Below is a small trained network, with its code and all its weights. Each question gives an input and a class and asks what happens when units are switched off, that is, made to give their printed mean instead of their output.

import numpy as np


def w(rows, s, z=0):
    codes = np.array(rows[::2]) - 128.0
    scale = np.full(codes.shape[1], s)
    scale[-1] = z or s
    return codes * scale


def norm(h):
    return h / np.sqrt((h * h).mean(-1, keepdims=True) + 1e-5)


def f(y):
    return np.maximum(y, 0)


def log_softmax(a):
    a = a - a.max(-1, keepdims=True)
    return a - np.log(np.exp(a).sum(-1, keepdims=True))


def net(x, mask):
    res = np.array(x, float).reshape(1, 5) / 4 @ E
    u = 0
    for l in range(2):
        y = f(norm(res) @ A[l][:, :-1].T + A[l][:, -1])
        res = res + np.where(mask[u : u + 3], y, B[l][:, -1]) @ B[l][:, :-1]
        u += 3
    return log_softmax(norm(res)[-1] @ U[:, :-1].T + U[:, -1])


A, B = {}, {}
E = w([
[137,168,187,235,150,22,213,134],'x0',
[113,138,133,120,117,130,143,128],'x1',
[120,112,145,122,126,123,123,132],'x2',
[83,208,162,99,255,179,22,98],'x3',
[124,118,123,140,133,134,116,137],'x4',
],0.01)
A[0] = w([
[72,201,186,128,241,169,75,73,136],'0.n1',
[74,134,104,79,125,125,52,173,10],'0.n2',
[74,135,67,2,169,184,69,117,2],'0.n3',
],0.0069,0.0053)
B[0] = w([
[140,227,245,130,120,152,75,192,254],'0.n1',
[158,198,90,90,139,195,106,47,151],'0.n2',
[206,119,72,30,139,122,75,197,207],'0.n3',
],0.011,0.0087)
A[1] = w([
[189,153,156,44,49,170,49,199,186],'1.n1',
[125,3,2,14,76,171,145,63,3],'1.n2',
[82,96,87,57,88,110,140,71,77],'1.n3',
],0.0078,0.0063)
B[1] = w([
[115,67,49,116,128,120,180,87,249],'1.n1',
[19,81,138,203,69,200,75,9,179],'1.n2',
[148,69,118,151,57,140,36,128,142],'1.n3',
],0.013)
U = w([
[94,51,64,180,70,154,108,49,170],'0',
[154,92,134,185,98,34,214,139,172],'1',
[154,150,81,1,160,180,54,122,4],'2',
[135,203,231,175,154,115,91,148,123],'3',
],0.019,0.0034)

Each question gives the input, the list of numbers given to net, and the class t.
The units are the neurons (one row each of A and B). Each row of codes is followed by its name. A weight is (code - 128) times the scale printed after its matrix; where a second scale follows, it is the last column's (A, B and U).
mask holds one flag per neuron, layer by layer. A switched-off neuron (its flag False) gives its mean, the last column of its row in B, instead of its output. The means were averaged over made-up inputs and are rounded, as every weight is.
A unit's drop is (log p(t) with every unit on - log p(t) with that unit switched off) / (log p(t) with every unit on - log p(t) with every unit switched off).
The circuit of an input: a set's keep is (log p(t) with only the set's units on - log p(t) with every unit switched off) / (log p(t) with every unit on - log p(t) with every unit switched off). Starting from all 6 units, units are removed one at a time, each time the one whose removal leaves the highest keep (on an exact tie, the one counted first), for as long as the keep stays at least 0.8.
units of the circuit, in order: the units of the circuit, biggest drop first
unit that matters most: the unit with the biggest drop
top k neurons: the k neurons with the biggest drops, biggest first
top k neurons in layer l: the k neurons of layer l with the biggest drops, biggest first
drop of u: that unit's drop, to one decimal
input [3,1,6,-2,2], class 1: unit that matters most -> 1.n2
input [1,-4,-6,-1,-2], class 1: units of the circuit, in order -> (1.n2 0.n3)
input [0,5,-2,1,5], class 2: top 2 neurons -> (1.n1 0.n1)
input [0,-7,7,1,7], class 2: top 3 neurons -> (1.n2 0.n1 1.n3)
input [1,1,-5,-2,1], class 1: top 3 neurons -> (1.n2 0.n3 1.n1)
input [-7,-3,-1,-1,7], class 0: top 2 neurons -> (0.n1 1.n2)
input [3,-2,-8,0,-5], class 1: top 2 neurons -> (0.n1 1.n2)
input [1,-2,4,4,4], class 3: drop of 1.n3 -> 0.0
input [4,1,-6,2,-1], class 3: drop of 0.n2 -> 0.0
input [2,-6,-5,-2,-1], class 1: drop of 1.n2 -> 0.5
input [3,-7,-8,-3,7], class 1: top 2 neurons in layer 1 -> (1.n2 1.n1)
